Small tables with named rows and columns. After each table, cells are looked up by row and column.

per:
,bokemo,tufugof
namod,33,152
taf,196,165
rozurat,168,126
ket,70,111

What is the bokemo of taf in per?
196
What is the bokemo of ket in per?
70
What is the tufugof of rozurat in per?
126
What is the tufugof of namod in per?
152
What is the tufugof of ket in per?
111
What is the bokemo of namod in per?
33

Table dumir
fields: kov, pesamib, taka
fir: [6.29, 4.19, 4.66]
rom: [5.64, 6.12, 6.89]
lef: [4.34, 3.97, 5.30]
zariru: [5.45, 3.98, 9.51]
firalab: [6.36, 3.86, 5.58]
piv: [4.09, 5.69, 0.89]
patar: [2.89, 6.21, 2.06]

patar, kov => 2.89
rom, pesamib => 6.12
zariru, pesamib => 3.98
piv, pesamib => 5.69
lef, kov => 4.34
patar, pesamib => 6.21
patar, taka => 2.06
firalab, taka => 5.58
firalab, kov => 6.36
fir, kov => 6.29
lef, taka => 5.30

tidure:
|  | piz | riz | zep | vitu |
|---|---|---|---|---|
| kuzuz | 538 | 634 | 486 | 613 |
| kif | 579 | 644 | 237 | 836 |
| bokik | 666 | 519 | 652 | 660 |
| fekom | 651 | 578 | 500 | 790 |
| keze | 561 | 618 | 337 | 748 |
| rasoku | 558 | 600 | 367 | 725 |

piz of kif is 579
riz of kuzuz is 634
riz of kif is 644
zep of keze is 337
zep of kif is 237
vitu of kif is 836
vitu of rasoku is 725
riz of keze is 618
vitu of bokik is 660
piz of fekom is 651
riz of bokik is 519
piz of kuzuz is 538

Table sal
|  | mar | lagib | dufez | mib | bekip | nasibal |
|---|---|---|---|---|---|---|
| pezun | 2.180 | 5.744 | 7.114 | 8.850 | 5.399 | 7.457 |
| zun | 2.378 | 1.710 | 5.287 | 4.544 | 7.623 | 3.547 |
| vesur | 4.077 | 2.271 | 3.244 | 2.515 | 6.345 | 1.669 |
| ber | 9.856 | 5.106 | 3.324 | 0.074 | 3.936 | 3.618 |
| gelop | 3.082 | 3.533 | 7.490 | 6.266 | 6.818 | 6.924 |
| sezadi | 5.508 | 6.130 | 1.964 | 3.505 | 3.257 | 2.475 |
| bugege | 6.819 | 3.848 | 8.228 | 4.043 | 6.561 | 8.187 |
| vezodu | 2.767 | 2.219 | 6.354 | 5.061 | 7.572 | 5.419 |

mar of sezadi = 5.508
mib of vesur = 2.515
mib of vezodu = 5.061
bekip of vezodu = 7.572
mar of bugege = 6.819
lagib of sezadi = 6.130
bekip of zun = 7.623
lagib of bugege = 3.848
dufez of bugege = 8.228
nasibal of vezodu = 5.419
lagib of zun = 1.710
bekip of pezun = 5.399
nasibal of gelop = 6.924
mib of ber = 0.074

pakade.csv
,fakolud,sot,val,niso,zir,fis,biruv,lamilas,rav,mava
suv,-30.42,-3.85,23.77,26.35,26.20,-22.85,-15.59,4.12,-12.03,18.40
pud,-28.10,24.17,28.39,28.09,-28.86,20.51,5.15,-18.41,14.57,-15.33
zet,-23.18,-32.12,28.99,14.57,18.60,30.82,-17.07,-21.65,-39.71,40.61
zesa,-18.63,35.76,8.01,48.58,-31.49,51.49,25.53,-19.95,21.25,-13.12
korube,31.02,42.78,29.46,47.93,-26.36,-16.74,3.79,50.92,18.18,-17.39
liba,46.04,7.98,-35.53,10.12,54.34,1.69,-21.28,64.54,-17.18,29.03
ded,-11.17,-13.37,6.25,-55.89,39.06,-20.27,-6.09,-13.02,-10.37,12.30
saz,43.73,17.70,51.59,-27.17,-31.77,-11.53,-29.48,33.74,-21.47,-8.53
teluga,20.88,27.84,-34.81,-1.17,67.31,-16.29,54.24,24.67,54.62,-9.91

zir of zesa = -31.49
val of suv = 23.77
zir of saz = -31.77
rav of liba = -17.18
mava of liba = 29.03
rav of ded = -10.37
lamilas of liba = 64.54
lamilas of korube = 50.92
biruv of zesa = 25.53
val of zet = 28.99
niso of ded = -55.89
zir of teluga = 67.31
fis of korube = -16.74

zok.csv
,bige,losa,nus,pusab,faruna
gikes,2.46,3.06,7.00,4.54,6.53
viluv,4.62,2.21,4.42,4.23,8.84
las,4.79,5.79,9.34,4.71,5.06
muz,7.71,7.42,4.94,7.55,7.70
mot,9.19,5.90,3.32,6.49,5.97
zesu,4.55,2.10,5.40,6.49,2.68
rorefu,7.86,5.84,1.81,2.09,4.70
fal,4.37,8.72,7.47,3.01,7.16

What is the pusab of fal in zok?
3.01
What is the nus of zesu in zok?
5.40
What is the nus of fal in zok?
7.47
What is the bige of las in zok?
4.79
What is the pusab of gikes in zok?
4.54
What is the faruna of muz in zok?
7.70

nofe:
fields: figu, sova, kel, ludepo, zadise
segaral: [94, 103, 133, 101, 179]
baf: [110, 137, 193, 106, 177]
mov: [118, 149, 156, 123, 135]
basagos: [128, 146, 192, 143, 99]
novo: [149, 148, 41, 91, 68]
bivubeg: [176, 142, 130, 146, 114]
nepe: [142, 123, 50, 90, 72]

zadise of novo = 68
ludepo of bivubeg = 146
ludepo of segaral = 101
sova of bivubeg = 142
figu of bivubeg = 176
sova of baf = 137
zadise of basagos = 99
kel of mov = 156
kel of novo = 41
zadise of mov = 135
figu of novo = 149
zadise of baf = 177
ludepo of nepe = 90
kel of bivubeg = 130
ludepo of novo = 91
ludepo of mov = 123

zef =
|  | vib | zizafum | leluvab | meve | dugi | dil |
|---|---|---|---|---|---|---|
| fome | 28.245 | 46.098 | 54.617 | 61.065 | 47.603 | 30.482 |
| tubona | 67.748 | 47.071 | 22.331 | 38.979 | 44.352 | 39.250 |
| vamener | 37.596 | 31.368 | 47.818 | 60.751 | 43.883 | 24.096 |
| gugus | 76.036 | 38.431 | 26.387 | 30.159 | 33.147 | 41.741 |
| gif | 41.970 | 71.242 | 60.431 | 30.476 | 55.076 | 52.848 |
| difuren | 26.811 | 51.090 | 79.566 | 49.152 | 52.782 | 43.511 |
| fusur | 28.946 | 35.439 | 50.084 | 69.092 | 48.265 | 45.032 |
| bom | 37.463 | 54.507 | 50.249 | 47.100 | 64.205 | 40.825 |

leluvab of bom is 50.249
zizafum of fome is 46.098
meve of gugus is 30.159
leluvab of fusur is 50.084
dugi of gugus is 33.147
leluvab of tubona is 22.331
dugi of tubona is 44.352
vib of fome is 28.245
meve of bom is 47.100
dil of fome is 30.482
zizafum of gif is 71.242
zizafum of gugus is 38.431
zizafum of vamener is 31.368
dugi of fusur is 48.265
zizafum of difuren is 51.090
meve of gif is 30.476
dil of vamener is 24.096
dugi of gif is 55.076
leluvab of difuren is 79.566
dugi of vamener is 43.883

Table gopivil
columns: riki, ronot, mutuzif
sut: [53049, 71202, 64146]
bomer: [44480, 73718, 30884]
vukozir: [43327, 60791, 38426]
bubodav: [62253, 19666, 85967]
lokoma: [38222, 55733, 33927]
kep: [40008, 90714, 31020]
lusur: [46806, 19636, 52091]
sotis: [88198, 60242, 70205]

What is the mutuzif of lusur in gopivil? 52091
What is the riki of lusur in gopivil? 46806
What is the riki of kep in gopivil? 40008
What is the mutuzif of bubodav in gopivil? 85967
What is the ronot of vukozir in gopivil? 60791
What is the mutuzif of sotis in gopivil? 70205
What is the ronot of sotis in gopivil? 60242
What is the riki of vukozir in gopivil? 43327
What is the ronot of lusur in gopivil? 19636
What is the mutuzif of sut in gopivil? 64146
What is the ronot of kep in gopivil? 90714
What is the riki of sotis in gopivil? 88198
What is the ronot of bomer in gopivil? 73718
What is the mutuzif of vukozir in gopivil? 38426
Row with the largest mutuzif: bubodav

fovi.csv
,minoz,nif,bemu,pipav,nas,gubasa,dav,zef
zevufot,5.3,3.8,6.0,2.9,3.8,5.8,4.6,4.1
giv,4.1,1.5,5.1,4.8,4.9,5.4,5.5,7.7
bof,5.9,6.2,5.0,6.5,4.9,6.5,3.1,4.3
zetek,5.8,4.6,5.0,2.9,3.6,5.0,3.9,3.2
zuv,4.9,6.0,4.6,3.6,4.8,4.8,6.2,5.7
bafasaf,3.6,4.9,5.9,6.3,5.3,4.1,6.0,3.4
mel,4.6,5.1,5.0,5.0,6.4,4.7,5.5,4.7
tuk,6.9,8.1,5.3,4.2,4.9,5.1,5.4,5.2
kam,5.7,2.9,5.2,4.5,5.0,4.2,5.2,4.1
rugep,4.9,5.8,4.4,4.2,3.9,4.2,4.7,4.4
meda,4.6,5.9,4.9,6.0,4.0,5.8,5.0,6.7
pek,4.8,8.2,4.6,5.6,5.1,4.8,4.9,3.6

bafasaf, zef -> 3.4
tuk, gubasa -> 5.1
meda, bemu -> 4.9
bafasaf, gubasa -> 4.1
mel, pipav -> 5.0
zuv, zef -> 5.7
mel, gubasa -> 4.7
zevufot, dav -> 4.6
giv, dav -> 5.5
zetek, dav -> 3.9
zuv, minoz -> 4.9
zuv, nif -> 6.0
zetek, zef -> 3.2
tuk, dav -> 5.4
meda, nif -> 5.9
giv, nif -> 1.5
bof, nas -> 4.9
rugep, dav -> 4.7
kam, bemu -> 5.2
giv, zef -> 7.7

